Below is a small trained network, with its code and all its weights. Each question gives an input and a target symbol and asks what happens when units are switched off, that is, made to give their printed mean instead of their output.

import numpy as np


def w(rows, s, z=0):
    codes = np.array(rows[::2]) - 128.0
    scale = np.full(codes.shape[1], s)
    scale[-1] = z or s
    return codes * scale


def f(y):
    return y / 2 * (1 + np.tanh(0.7978845608 * (y + 0.044715 * y**3)))


def softmax(a):
    e = np.exp(a - a.max(-1, keepdims=True))
    return e / e.sum(-1, keepdims=True)


def log_softmax(a):
    a = a - a.max(-1, keepdims=True)
    return a - np.log(np.exp(a).sum(-1, keepdims=True))


def net(x, mask):
    ids = ['αδθξτω'.index(c) for c in x.split()]
    T = len(ids)
    res = E[ids] + P[:T]
    u = 0
    for l in range(2):
        q, k, v = (res @ M[l].T for M in (Q, K, V))
        z = softmax(np.where(np.tri(T) > 0, q @ k.T / 3**0.5, -1e9)) @ v
        res = res + np.where(mask[u], z, O[l][:, -1]) @ O[l][:, :-1]
        u += 1
        y = f(res @ A[l][:, :-1].T + A[l][:, -1])
        res = res + np.where(mask[u : u + 4], y, B[l][:, -1]) @ B[l][:, :-1]
        u += 4
    return log_softmax(res[-1] @ U[:, :-1].T + U[:, -1])


Q, K, V, O, A, B = {}, {}, {}, {}, {}, {}
E = w([
[92,216,181,117,143,133,147,206,188,193],'α',
[93,75,210,211,174,94,159,62,101,58],'δ',
[162,149,90,76,110,71,80,130,111,6],'θ',
[45,122,106,153,214,41,98,147,54,36],'ξ',
[54,52,108,137,55,99,145,174,142,130],'τ',
[84,156,77,138,77,6,78,52,163,76],'ω',
],0.015)
P = w([
[181,137,76,84,176,230,176,75,190,126],'0',
[207,164,42,141,194,132,181,107,136,103],'1',
[120,197,136,65,165,164,135,155,149,93],'2',
[160,190,62,211,127,208,122,147,227,38],'3',
[183,125,152,215,150,100,201,198,155,123],'4',
[62,153,207,160,99,201,50,184,195,75],'5',
[173,139,221,237,113,30,251,254,92,132],'6',
[158,188,157,148,99,210,34,172,123,73],'7',
],0.0079)
Q[0] = w([
[115,125,166,182,91,77,129,195,174,31],'L0H0',
[17,137,174,48,117,214,64,92,149,70],'L0H0',
[114,252,68,199,105,215,191,138,104,114],'L0H0',
],0.027)
K[0] = w([
[142,228,165,166,150,144,116,192,183,172],'L0H0',
[220,131,102,181,111,41,190,155,71,176],'L0H0',
[63,199,169,3,134,164,189,75,55,182],'L0H0',
],0.029)
V[0] = w([
[203,169,210,137,86,76,117,52,189,99],'L0H0',
[218,139,143,69,154,171,145,148,115,75],'L0H0',
[97,164,177,182,255,154,141,60,121,128],'L0H0',
],0.013)
O[0] = w([
[132,211,108,238,193,223,233,126,75,73,205],'L0H0',
[44,144,214,51,83,121,142,126,2,80,253],'L0H0',
[237,192,113,233,55,168,49,94,73,209,197],'L0H0',
],0.0061,0.0041)
A[0] = w([
[173,45,139,134,122,172,121,80,126,205,3],'L0N0',
[143,101,112,160,74,165,119,132,73,170,149],'L0N1',
[166,106,131,134,140,158,126,34,173,255,67],'L0N2',
[134,152,124,167,110,81,73,63,155,173,77],'L0N3',
],0.016,0.004)
B[0] = w([
[226,62,149,50,144,195,121,253,50,88,138],'L0N0',
[46,91,138,136,164,33,79,35,165,135,215],'L0N1',
[136,244,52,129,70,107,198,59,173,103,159],'L0N2',
[161,37,205,70,195,180,174,205,57,126,254],'L0N3',
],0.008,0.007)
Q[1] = w([
[88,110,183,148,167,173,5,170,154,123],'L1H0',
[138,119,139,174,62,139,56,180,110,87],'L1H0',
[99,140,86,43,149,226,111,60,115,158],'L1H0',
],0.014)
K[1] = w([
[167,116,145,187,88,6,193,199,117,133],'L1H0',
[117,168,209,142,85,43,132,145,129,88],'L1H0',
[164,157,67,72,189,72,216,43,113,198],'L1H0',
],0.014)
V[1] = w([
[191,213,131,82,159,143,110,167,147,129],'L1H0',
[133,102,124,108,244,107,163,170,116,88],'L1H0',
[125,116,10,169,47,75,70,209,58,103],'L1H0',
],0.011)
O[1] = w([
[111,72,86,198,174,187,68,196,109,61,113],'L1H0',
[145,124,126,129,2,171,239,139,155,253,252],'L1H0',
[8,102,86,67,215,130,80,89,36,169,133],'L1H0',
],0.006,0.016)
A[1] = w([
[152,51,109,125,98,107,1,73,66,6,82],'L1N0',
[107,117,146,77,41,97,249,89,179,50,38],'L1N1',
[67,96,31,55,145,123,189,223,167,108,16],'L1N2',
[130,210,60,149,212,173,168,21,246,111,4],'L1N3',
],0.0075,0.0036)
B[1] = w([
[158,127,136,140,126,187,124,156,203,79,163],'L1N0',
[79,133,94,141,163,111,53,120,81,118,251],'L1N1',
[150,153,153,152,101,96,123,43,127,100,174],'L1N2',
[106,96,130,90,132,173,179,112,121,254,143],'L1N3',
],0.0091,0.017)
U = w([
[127,182,75,139,91,151,145,148,150,160,230],'α',
[180,157,178,218,79,139,49,47,71,157,5],'δ',
[151,135,108,162,97,137,57,154,124,125,151],'θ',
[92,165,89,174,79,136,51,149,2,140,59],'ξ',
[125,138,117,109,119,73,83,99,166,145,187],'τ',
[152,96,129,110,87,130,74,157,62,169,113],'ω',
],0.0045,0.0026)

Each question gives the input, a string of symbols that net reads in full, and the target symbol t.
The units are the heads (3 rows each of Q, K, V and O) and the neurons (one row each of A and B). Each row of codes is followed by its name. A weight is (code - 128) times the scale printed after its matrix; where a second scale follows, it is the last column's (O, A, B and U).
mask holds one flag per unit, layer by layer, with each layer's heads first. A switched-off unit (its flag False) gives its mean, the last column of its rows in O or B, instead of its output. The means were averaged over made-up inputs and are rounded, as every weight is.
A unit's drop is (log p(t) with every unit on - log p(t) with that unit switched off) / (log p(t) with every unit on - log p(t) with every unit switched off).
The circuit of an input: a set's keep is (log p(t) with only the set's units on - log p(t) with every unit switched off) / (log p(t) with every unit on - log p(t) with every unit switched off). Starting from all 10 units, units are removed one at a time, each time the one whose removal leaves the highest keep (on an exact tie, the one counted first), for as long as the keep stays at least 0.8.
circuit, biggest first: the units of the circuit, biggest drop first
most important unit: the unit with the biggest drop
top k neurons in layer l: the k neurons of layer l with the biggest drops, biggest first
input ξ θ ξ ξ, target ω: circuit, biggest first => L0H0; L0N3
input θ θ α ξ α τ τ, target τ: most important unit => L1H0
input ω δ ξ, target δ: circuit, biggest first => L0H0; L0N1
input α θ ω, target ω: circuit, biggest first => L0N3; L0H0
input ω δ θ ξ ξ τ, target ω: circuit, biggest first => L0H0; L0N3
input θ ω ω, target α: circuit, biggest first => L0H0; L1N3
input θ ξ δ, target ω: circuit, biggest first => L0H0; L0N3
input θ ξ ξ θ, target ω: circuit, biggest first => L0H0; L0N3
input θ α ξ τ α ξ, target θ: circuit, biggest first => L1H0; L1N0; L0H0; L0N3
input α θ θ ω θ θ α, target ξ: circuit, biggest first => L1H0; L0H0
input τ θ ξ θ δ ω ξ δ, target ω: circuit, biggest first => L0N3; L0H0
input ξ δ τ, target δ: top 2 neurons in layer 0 => L0N1; L0N3
input ξ δ ξ τ δ ξ, target δ: circuit, biggest first => L0H0; L1H0
input ω θ ω θ θ δ ω, target δ: circuit, biggest first => L0H0
input δ ξ α α τ, target θ: top 3 neurons in layer 0 => L0N3; L0N2; L0N1
input ξ ω τ θ, target τ: top 2 neurons in layer 0 => L0N2; L0N3
input θ θ α δ θ α α ω, target θ: circuit, biggest first => L1H0; L1N0; L0N3; L0H0
input θ ω α θ τ α δ, target θ: top 2 neurons in layer 1 => L1N0; L1N2
input θ ξ θ ω θ θ δ τ, target δ: top 2 neurons in layer 0 => L0N1; L0N0
input α θ τ θ ξ ξ τ ξ, target τ: top 2 neurons in layer 1 => L1N1; L1N0
input θ τ θ τ ξ, target τ: top neuron in layer 1 => L1N2
input ω ξ θ θ α ω, target θ: top 2 neurons in layer 0 => L0N3; L0N2
input θ ξ θ θ θ, target ξ: top 2 neurons in layer 1 => L1N1; L1N0
input θ α θ τ, target τ: top 2 neurons in layer 0 => L0N1; L0N3
input α δ α θ τ τ α, target τ: top 2 neurons in layer 0 => L0N3; L0N1
input θ ω α θ ω θ θ, target θ: top 2 neurons in layer 1 => L1N0; L1N1
